Below are the code and all the weights of a small trained network. Each question names an input and a class and asks about switching units off, where a switched-off unit gives its printed mean instead of its output.

import numpy as np


def w(rows, s, z=0):
    codes = np.array(rows[::2]) - 128.0
    scale = np.full(codes.shape[1], s)
    scale[-1] = z or s
    return codes * scale


def f(y):
    return np.maximum(y, 0)


def log_softmax(a):
    a = a - a.max(-1, keepdims=True)
    return a - np.log(np.exp(a).sum(-1, keepdims=True))


def net(x, mask):
    res = np.array(x, float).reshape(1, 3) / 4 @ E
    y = f(res @ A[0][:, :-1].T + A[0][:, -1])
    res = res + np.where(mask, y, B[0][:, -1]) @ B[0][:, :-1]
    return log_softmax(res[-1] @ U[:, :-1].T + U[:, -1])


A, B = {}, {}
E = w([
[7,104,126,155],'x0',
[175,133,199,218],'x1',
[136,82,219,72],'x2',
],0.014)
A[0] = w([
[136,194,65,165,122],'n0',
[73,113,131,118,152],'n1',
[160,174,127,104,109],'n2',
[141,195,64,179,121],'n3',
[115,138,179,93,75],'n4',
[49,108,139,150,108],'n5',
[139,53,179,73,138],'n6',
[184,163,169,201,127],'n7',
[69,118,106,152,111],'n8',
[116,88,144,185,117],'n9',
[217,121,94,105,165],'n10',
[166,185,121,88,97],'n11',
[172,169,91,132,143],'n12',
[209,182,91,93,95],'n13',
[115,171,14,190,111],'n14',
[89,91,116,164,115],'n15',
[136,147,57,72,183],'n16',
[126,136,178,199,167],'n17',
[77,115,134,146,115],'n18',
[85,119,127,7,123],'n19',
[105,154,101,79,250],'n20',
[182,80,123,109,145],'n21',
[98,46,72,113,117],'n22',
[123,57,198,70,145],'n23',
[120,135,102,69,87],'n24',
[107,75,81,50,122],'n25',
[106,160,58,83,99],'n26',
[107,151,103,85,79],'n27',
],0.015)
B[0] = w([
[88,156,242,153,191],'n0',
[99,79,100,229,192],'n1',
[94,23,103,135,156],'n2',
[66,186,255,130,196],'n3',
[90,162,203,82,150],'n4',
[140,45,116,148,190],'n5',
[79,166,195,196,215],'n6',
[193,135,123,127,215],'n7',
[114,31,114,165,177],'n8',
[209,114,106,111,166],'n9',
[100,76,91,198,217],'n10',
[135,51,123,140,161],'n11',
[94,93,137,224,183],'n12',
[107,25,106,134,193],'n13',
[87,137,214,137,218],'n14',
[137,82,105,137,165],'n15',
[185,176,112,177,227],'n16',
[254,167,108,141,214],'n17',
[127,65,101,138,168],'n18',
[200,145,152,139,231],'n19',
[156,179,78,199,255],'n20',
[33,92,121,199,179],'n21',
[185,119,153,173,183],'n22',
[51,182,198,196,231],'n23',
[186,81,247,29,163],'n24',
[175,133,143,117,211],'n25',
[179,131,183,119,189],'n26',
[178,113,161,53,154],'n27',
],0.0079,0.016)
U = w([
[29,164,203,140,116],'0',
[84,5,98,153,108],'1',
[217,149,139,127,111],'2',
[105,185,80,169,247],'3',
[118,127,80,69,114],'4',
[86,170,162,51,109],'5',
[101,129,75,92,109],'6',
[96,140,77,91,110],'7',
],0.013,0.016)

Each question gives the input, the list of numbers given to net, and the class t.
The units are the neurons (one row each of A and B). Each row of codes is followed by its name. A weight is (code - 128) times the scale printed after its matrix; where a second scale follows, it is the last column's (A, B and U).
mask holds one flag per neuron, in row order. A switched-off neuron (its flag False) gives its mean, the last column of its row in B, instead of its output. The means were averaged over made-up inputs and are rounded, as every weight is.
A unit's drop is (log p(t) with every unit on - log p(t) with that unit switched off) / (log p(t) with every unit on - log p(t) with every unit switched off).
The circuit of an input: a set's keep is (log p(t) with only the set's units on - log p(t) with every unit switched off) / (log p(t) with every unit on - log p(t) with every unit switched off). Starting from the 12 units with the biggest drops (on a tie, the unit counted first), units are removed one at a time, each time the one whose removal leaves the highest keep (on an exact tie, the one counted first), for as long as the keep stays at least 0.8.
circuit, biggest first: the units of the circuit, biggest drop first
most important unit: the unit with the biggest drop
top k neurons: the k neurons with the biggest drops, biggest first
drop when u is switched off: that unit's drop, to one decimal
input [7,3,5], class 1: circuit, biggest first -> n5
input [2,5,-6], class 0: top 3 neurons -> n3, n14, n0
input [1,7,-6], class 2: top 2 neurons -> n17, n7
input [-2,-2,4], class 0: top 4 neurons -> n17, n23, n6, n7
input [2,2,3], class 3: top 2 neurons -> n3, n14
input [0,-3,3], class 3: top 2 neurons -> n3, n14
input [7,-6,-2], class 1: top 3 neurons -> n8, n1, n5
input [7,6,-5], class 1: top 2 neurons -> n8, n5
input [6,1,-5], class 1: top 4 neurons -> n8, n23, n5, n6
input [-7,-2,-6], class 1: top 3 neurons -> n13, n10, n23
input [-2,-3,1], class 3: top 2 neurons -> n17, n7
input [2,8,-7], class 2: top 4 neurons -> n17, n7, n23, n9
input [-1,-8,-7], class 2: top 3 neurons -> n16, n23, n26
input [-4,-1,4], class 0: top 2 neurons -> n23, n6
input [4,-2,3], class 1: most important unit -> n3
input [3,0,3], class 3: drop when n3 is switched off -> 0.6
input [-7,8,-8], class 0: drop when n3 is switched off -> 0.9
input [-1,-6,4], class 2: drop when n19 is switched off -> 0.5
